Below are the code and all the weights of a small trained network. Each question names an input and a target symbol and asks about switching units off, where a switched-off unit gives its printed mean instead of its output.

import numpy as np


def w(rows, s, z=0):
    codes = np.array(rows[::2]) - 128.0
    scale = np.full(codes.shape[1], s)
    scale[-1] = z or s
    return codes * scale


def norm(h):
    return h / np.sqrt((h * h).mean(-1, keepdims=True) + 1e-5)


def f(y):
    return y / 2 * (1 + np.tanh(0.7978845608 * (y + 0.044715 * y**3)))


def softmax(a):
    e = np.exp(a - a.max(-1, keepdims=True))
    return e / e.sum(-1, keepdims=True)


def log_softmax(a):
    a = a - a.max(-1, keepdims=True)
    return a - np.log(np.exp(a).sum(-1, keepdims=True))


def net(x, mask):
    ids = ['αγεμξτ'.index(c) for c in x.split()]
    T = len(ids)
    res = E[ids] + P[:T]
    u = 0
    for l in range(3):
        q, k, v = (norm(res) @ M[l].T for M in (Q, K, V))
        z = softmax(np.where(np.tri(T) > 0, q @ k.T / 2**0.5, -1e9)) @ v
        res = res + np.where(mask[u], z, O[l][:, -1]) @ O[l][:, :-1]
        u += 1
        y = f(norm(res) @ A[l][:, :-1].T + A[l][:, -1])
        res = res + np.where(mask[u : u + 8], y, B[l][:, -1]) @ B[l][:, :-1]
        u += 8
    return log_softmax(norm(res)[-1] @ U[:, :-1].T + U[:, -1])


Q, K, V, O, A, B = {}, {}, {}, {}, {}, {}
E = w([
[229,221,252],'α',
[193,77,185],'γ',
[144,193,203],'ε',
[105,194,87],'μ',
[84,98,141],'ξ',
[13,38,68],'τ',
],0.021)
P = w([
[103,121,221],'0',
[140,158,187],'1',
[184,125,158],'2',
[206,131,121],'3',
[199,141,82],'4',
[199,142,72],'5',
[230,170,2],'6',
[226,152,10],'7',
[222,136,48],'8',
],0.0067)
Q[0] = w([
[149,214,140],'L0H0',
[132,255,128],'L0H0',
],0.065)
K[0] = w([
[240,255,120],'L0H0',
[208,233,182],'L0H0',
],0.036)
V[0] = w([
[33,8,111],'L0H0',
[63,36,120],'L0H0',
],0.018)
O[0] = w([
[113,253,76,254],'L0H0',
[119,223,86,219],'L0H0',
],0.019,0.013)
A[0] = w([
[151,106,103,94],'L0N0',
[147,176,99,78],'L0N1',
[156,163,169,189],'L0N2',
[53,63,43,255],'L0N3',
[4,170,199,66],'L0N4',
[156,109,110,88],'L0N5',
[41,109,149,198],'L0N6',
[145,94,161,208],'L0N7',
],0.03,0.0037)
B[0] = w([
[118,151,109,128],'L0N0',
[205,245,143,250],'L0N1',
[145,189,116,155],'L0N2',
[27,153,31,155],'L0N3',
[100,117,37,169],'L0N4',
[121,157,108,130],'L0N5',
[23,141,174,142],'L0N6',
[70,252,155,204],'L0N7',
],0.031,0.013)
Q[1] = w([
[97,125,64],'L1H0',
[65,253,152],'L1H0',
],0.051)
K[1] = w([
[81,118,168],'L1H0',
[159,2,87],'L1H0',
],0.057)
V[1] = w([
[252,144,194],'L1H0',
[166,165,112],'L1H0',
],0.032)
O[1] = w([
[38,236,250,2],'L1H0',
[179,127,167,118],'L1H0',
],0.022,0.01)
A[1] = w([
[232,96,161,123],'L1N0',
[139,104,131,117],'L1N1',
[173,66,187,131],'L1N2',
[155,78,120,50],'L1N3',
[51,27,52,8],'L1N4',
[98,25,39,134],'L1N5',
[233,66,101,109],'L1N6',
[1,77,149,79],'L1N7',
],0.025,0.012)
B[1] = w([
[105,167,195,146],'L1N0',
[108,140,128,116],'L1N1',
[40,113,103,203],'L1N2',
[51,211,112,126],'L1N3',
[245,91,199,207],'L1N4',
[107,80,34,254],'L1N5',
[188,156,138,172],'L1N6',
[177,243,2,208],'L1N7',
],0.045,0.006)
Q[2] = w([
[254,130,50],'L2H0',
[81,127,72],'L2H0',
],0.051)
K[2] = w([
[253,219,160],'L2H0',
[59,150,111],'L2H0',
],0.05)
V[2] = w([
[18,26,73],'L2H0',
[1,97,173],'L2H0',
],0.0098)
O[2] = w([
[62,255,184,2],'L2H0',
[61,172,122,65],'L2H0',
],0.0088,0.0083)
A[2] = w([
[173,140,199,1],'L2N0',
[124,82,219,25],'L2N1',
[181,50,72,232],'L2N2',
[254,141,215,27],'L2N3',
[79,126,84,57],'L2N4',
[36,127,36,130],'L2N5',
[141,182,158,216],'L2N6',
[119,133,185,188],'L2N7',
],0.035,0.0024)
B[2] = w([
[71,70,148,136],'L2N0',
[149,253,80,144],'L2N1',
[186,102,188,200],'L2N2',
[58,63,255,148],'L2N3',
[100,89,146,169],'L2N4',
[27,10,136,250],'L2N5',
[172,86,94,236],'L2N6',
[80,183,103,145],'L2N7',
],0.056,0.015)
U = w([
[65,212,119,108],'α',
[220,16,85,78],'γ',
[188,154,127,145],'ε',
[93,93,11,150],'μ',
[95,83,181,171],'ξ',
[170,140,6,2],'τ',
],0.013,0.0075)

Each question gives the input, a string of symbols that net reads in full, and the target symbol t.
The units are the heads (2 rows each of Q, K, V and O) and the neurons (one row each of A and B). Each row of codes is followed by its name. A weight is (code - 128) times the scale printed after its matrix; where a second scale follows, it is the last column's (O, A, B and U).
mask holds one flag per unit, layer by layer, with each layer's heads first. A switched-off unit (its flag False) gives its mean, the last column of its rows in O or B, instead of its output. The means were averaged over made-up inputs and are rounded, as every weight is.
A unit's drop is (log p(t) with every unit on - log p(t) with that unit switched off) / (log p(t) with every unit on - log p(t) with every unit switched off).
The circuit of an input: a set's keep is (log p(t) with only the set's units on - log p(t) with every unit switched off) / (log p(t) with every unit on - log p(t) with every unit switched off). Starting from the 12 units with the biggest drops (on a tie, the unit counted first), units are removed one at a time, each time the one whose removal leaves the highest keep (on an exact tie, the one counted first), for as long as the keep stays at least 0.8.
circuit, biggest first: the units of the circuit, biggest drop first
most important unit: the unit with the biggest drop
k most important neurons: the k neurons with the biggest drops, biggest first
top k neurons in layer l: the k neurons of layer l with the biggest drops, biggest first
drop when u is switched off: that unit's drop, to one decimal
input τ τ τ τ γ μ ξ, target γ: circuit, biggest first : L1H0; L0N3
input τ α ε μ τ α ξ, target α: 2 most important neurons : L0N3; L0N4
input τ γ γ, target ε: most important unit : L2N5
input γ γ γ, target ξ: 3 most important neurons : L1N5; L1N2; L0N3
input ξ γ γ γ γ γ, target ξ: circuit, biggest first : L2N3; L1H0
input ε ξ τ τ τ ξ, target τ: 4 most important neurons : L1N5; L0N3; L1N2; L0N7
input ε τ ε, target ξ: 2 most important neurons : L0N4; L0N1
input γ τ τ τ τ ξ ξ, target ε: 3 most important neurons : L2N5; L0N1; L1N5
input γ τ τ τ μ τ, target γ: 3 most important neurons : L0N1; L0N3; L2N2
input τ τ ε ε τ γ ξ, target τ: 4 most important neurons : L1N5; L1N2; L0N3; L0N1
input τ ξ α ε ε, target ξ: top 2 neurons in layer 1 : L1N2; L1N7
input τ τ τ τ, target τ: top 2 neurons in layer 0 : L0N1; L0N6
input γ τ τ α γ τ γ τ, target α: drop when L0N3 is switched off : 0.3
input γ τ τ τ ξ ξ τ, target τ: drop when L2N0 is switched off : 0.0
input τ τ γ τ γ α, target α: drop when L1N2 is switched off : 0.1
input ε ξ γ μ τ μ, target γ: top 2 neurons in layer 0 : L0N1; L0N3
input τ τ τ α α, target α: top neuron in layer 2 : L2N1
